Here is a tiny trained network, its code and every weight. The questions are about switching its units off for an input and a target symbol, where a switched-off unit gives its printed mean instead of its output.

import numpy as np


def w(rows, s, z=0):
    codes = np.array(rows[::2]) - 128.0
    scale = np.full(codes.shape[1], s)
    scale[-1] = z or s
    return codes * scale


def f(y):
    return np.maximum(y, 0)


def softmax(a):
    e = np.exp(a - a.max(-1, keepdims=True))
    return e / e.sum(-1, keepdims=True)


def log_softmax(a):
    a = a - a.max(-1, keepdims=True)
    return a - np.log(np.exp(a).sum(-1, keepdims=True))


def net(x, mask):
    ids = ['αεθλξσψ'.index(c) for c in x.split()]
    T = len(ids)
    res = E[ids] + P[:T]
    r = res
    for j in range(3):
        rows = slice(4 * j, 4 * j + 4)
        q, k, v = (r @ M[0][rows].T for M in (Q, K, V))
        z = softmax(np.where(np.tri(T) > 0, q @ k.T / 4**0.5, -1e9)) @ v
        o = O[0][rows]
        res = res + np.where(mask[j], z, o[:, -1]) @ o[:, :-1]
    y = f(res @ A[0][:, :-1].T + A[0][:, -1])
    res = res + np.where(mask[3:15], y, B[0][:, -1]) @ B[0][:, :-1]
    return log_softmax(res[-1] @ U[:, :-1].T + U[:, -1])


Q, K, V, O, A, B = {}, {}, {}, {}, {}, {}
E = w([
[149,48,141,65,95,94],'α',
[157,174,187,151,182,90],'ε',
[123,71,138,140,156,163],'θ',
[81,223,166,164,185,77],'λ',
[65,196,149,99,191,224],'ξ',
[75,159,91,64,212,154],'σ',
[150,132,161,62,143,7],'ψ',
],0.02)
P = w([
[78,41,255,49,210,136],'0',
[143,53,181,186,161,144],'1',
[145,80,157,179,150,135],'2',
[143,96,146,197,138,138],'3',
[132,130,128,198,147,131],'4',
[145,91,104,134,95,82],'5',
[116,158,94,213,141,141],'6',
[111,164,88,207,134,128],'7',
],0.0092)
Q[0] = w([
[197,164,126,97,6,180],'H0',
[106,43,173,85,189,172],'H0',
[161,108,35,118,35,150],'H0',
[58,106,176,106,190,96],'H0',
[118,154,136,172,203,81],'H1',
[162,184,211,153,175,67],'H1',
[100,69,170,139,233,111],'H1',
[164,192,112,124,129,124],'H1',
[157,202,189,44,133,2],'H2',
[219,150,135,209,115,126],'H2',
[205,97,156,58,181,225],'H2',
[98,255,203,164,87,19],'H2',
],0.0091)
K[0] = w([
[84,246,62,222,164,121],'H0',
[129,104,112,46,129,79],'H0',
[164,98,95,236,100,68],'H0',
[83,76,187,47,171,159],'H0',
[41,110,202,80,122,101],'H1',
[47,60,211,88,162,80],'H1',
[1,164,208,83,140,225],'H1',
[171,124,191,167,121,192],'H1',
[156,191,48,56,43,59],'H2',
[196,108,126,218,25,99],'H2',
[99,108,247,64,153,105],'H2',
[128,226,93,237,9,134],'H2',
],0.0085)
V[0] = w([
[130,102,119,162,96,122],'H0',
[114,182,247,94,74,116],'H0',
[130,116,175,77,89,140],'H0',
[126,107,100,167,119,167],'H0',
[110,163,117,127,182,135],'H1',
[98,98,77,79,144,107],'H1',
[173,88,132,142,160,166],'H1',
[145,196,113,165,121,169],'H1',
[102,120,102,127,135,161],'H2',
[107,113,153,173,115,126],'H2',
[150,149,136,124,144,166],'H2',
[89,170,93,128,163,110],'H2',
],0.013)
O[0] = w([
[135,100,135,38,37,145,20],'H0',
[127,138,234,167,102,23,233],'H0',
[131,175,124,161,81,85,243],'H0',
[184,162,83,105,141,167,20],'H0',
[145,144,134,121,170,191,249],'H1',
[128,81,84,165,123,166,184],'H1',
[83,135,59,112,231,88,177],'H1',
[159,172,154,108,120,144,1],'H1',
[187,187,53,150,89,153,108],'H2',
[93,152,123,32,165,139,135],'H2',
[184,174,113,154,179,49,139],'H2',
[123,115,254,202,151,163,178],'H2',
],0.0067,0.0077)
A[0] = w([
[130,204,99,57,186,38,49],'N0',
[94,176,159,93,115,173,143],'N1',
[2,143,177,65,120,247,157],'N2',
[188,129,84,54,96,82,29],'N3',
[212,172,207,159,153,215,151],'N4',
[225,99,185,66,184,106,189],'N5',
[28,180,144,50,110,195,142],'N6',
[84,226,110,172,159,101,252],'N7',
[149,106,47,138,118,222,154],'N8',
[150,111,66,204,120,83,185],'N9',
[213,163,154,134,168,107,90],'N10',
[56,144,84,18,156,77,164],'N11',
],0.0075,0.0034)
B[0] = w([
[157,9,174,122,253,123,159],'N0',
[212,78,141,115,126,116,144],'N1',
[167,54,177,137,94,155,167],'N2',
[161,180,107,135,235,164,132],'N3',
[139,185,70,164,95,111,196],'N4',
[187,51,117,209,139,141,162],'N5',
[204,25,153,192,193,87,146],'N6',
[126,16,108,18,48,74,250],'N7',
[123,159,202,28,71,118,147],'N8',
[157,252,34,77,158,77,172],'N9',
[165,172,157,151,89,79,158],'N10',
[183,51,115,191,119,230,160],'N11',
],0.0066,0.014)
U = w([
[148,71,96,102,43,71,252],'α',
[194,129,135,130,169,61,206],'ε',
[74,98,104,254,168,152,208],'θ',
[47,100,191,138,125,109,29],'λ',
[174,93,225,152,112,168,83],'ξ',
[111,76,135,70,219,122,54],'σ',
[129,37,149,208,175,106,23],'ψ',
],0.007,0.0024)

Each question gives the input, a string of symbols that net reads in full, and the target symbol t.
The units are the heads (4 rows each of Q, K, V and O) and the neurons (one row each of A and B). Each row of codes is followed by its name. A weight is (code - 128) times the scale printed after its matrix; where a second scale follows, it is the last column's (O, A, B and U).
mask holds one flag per unit, heads first, then neurons. A switched-off unit (its flag False) gives its mean, the last column of its rows in O or B, instead of its output. The means were averaged over made-up inputs and are rounded, as every weight is.
A unit's drop is (log p(t) with every unit on - log p(t) with that unit switched off) / (log p(t) with every unit on - log p(t) with every unit switched off).
The circuit of an input: a set's keep is (log p(t) with only the set's units on - log p(t) with every unit switched off) / (log p(t) with every unit on - log p(t) with every unit switched off). Starting from the 12 units with the biggest drops (on a tie, the unit counted first), units are removed one at a time, each time the one whose removal leaves the highest keep (on an exact tie, the one counted first), for as long as the keep stays at least 0.8.
circuit, biggest first: the units of the circuit, biggest drop first
k most important neurons: the k neurons with the biggest drops, biggest first
heads that matter: for each layer, one digit per head in row order, 1 if its drop is at least 0.15 and else 0, layers parted by /
drop of u: that unit's drop, to one decimal
input θ θ α σ ψ ξ θ, target α: circuit, biggest first -> [H2]
input ξ θ ξ θ ψ θ, target ε: circuit, biggest first -> [H2, N9]
input λ α ξ θ, target ξ: circuit, biggest first -> [H1, H0]
input α ε σ ψ σ σ σ, target α: circuit, biggest first -> [N7, H0]
input λ λ λ ε λ α, target ψ: 2 most important neurons -> [N7, N5]
input ξ θ ε ξ, target ε: heads that matter -> 101
input ξ θ θ, target ε: circuit, biggest first -> [H2, N9, H0]
input λ λ θ σ, target ξ: heads that matter -> 110
input λ λ θ ψ λ ε, target ξ: circuit, biggest first -> [H1, H2]
input λ α ε ξ ξ ξ, target ξ: heads that matter -> 010
input θ λ ψ, target ψ: heads that matter -> 001
input σ ξ α σ ε θ, target θ: heads that matter -> 001
input θ σ σ ξ θ σ θ θ, target σ: heads that matter -> 101
input σ λ ε, target θ: heads that matter -> 110
input ξ λ ε α, target ε: heads that matter -> 001
input ψ ψ ξ ε θ λ ε λ, target λ: heads that matter -> 101
input θ σ θ, target σ: 2 most important neurons -> [N8, N4]
input α α σ ξ α λ λ, target λ: heads that matter -> 001
input θ ξ λ, target σ: 2 most important neurons -> [N7, N0]
input λ θ σ, target ξ: 2 most important neurons -> [N2, N8]
input λ θ σ ψ λ, target ξ: most important neuron -> [N2]
input α λ θ θ θ, target α: most important neuron -> [N0]
input ξ ξ ε θ ε ψ λ σ, target ε: drop of N10 -> 0.2
input θ ε λ λ, target σ: drop of N7 -> 0.2
input σ θ θ, target θ: drop of N11 -> 0.0
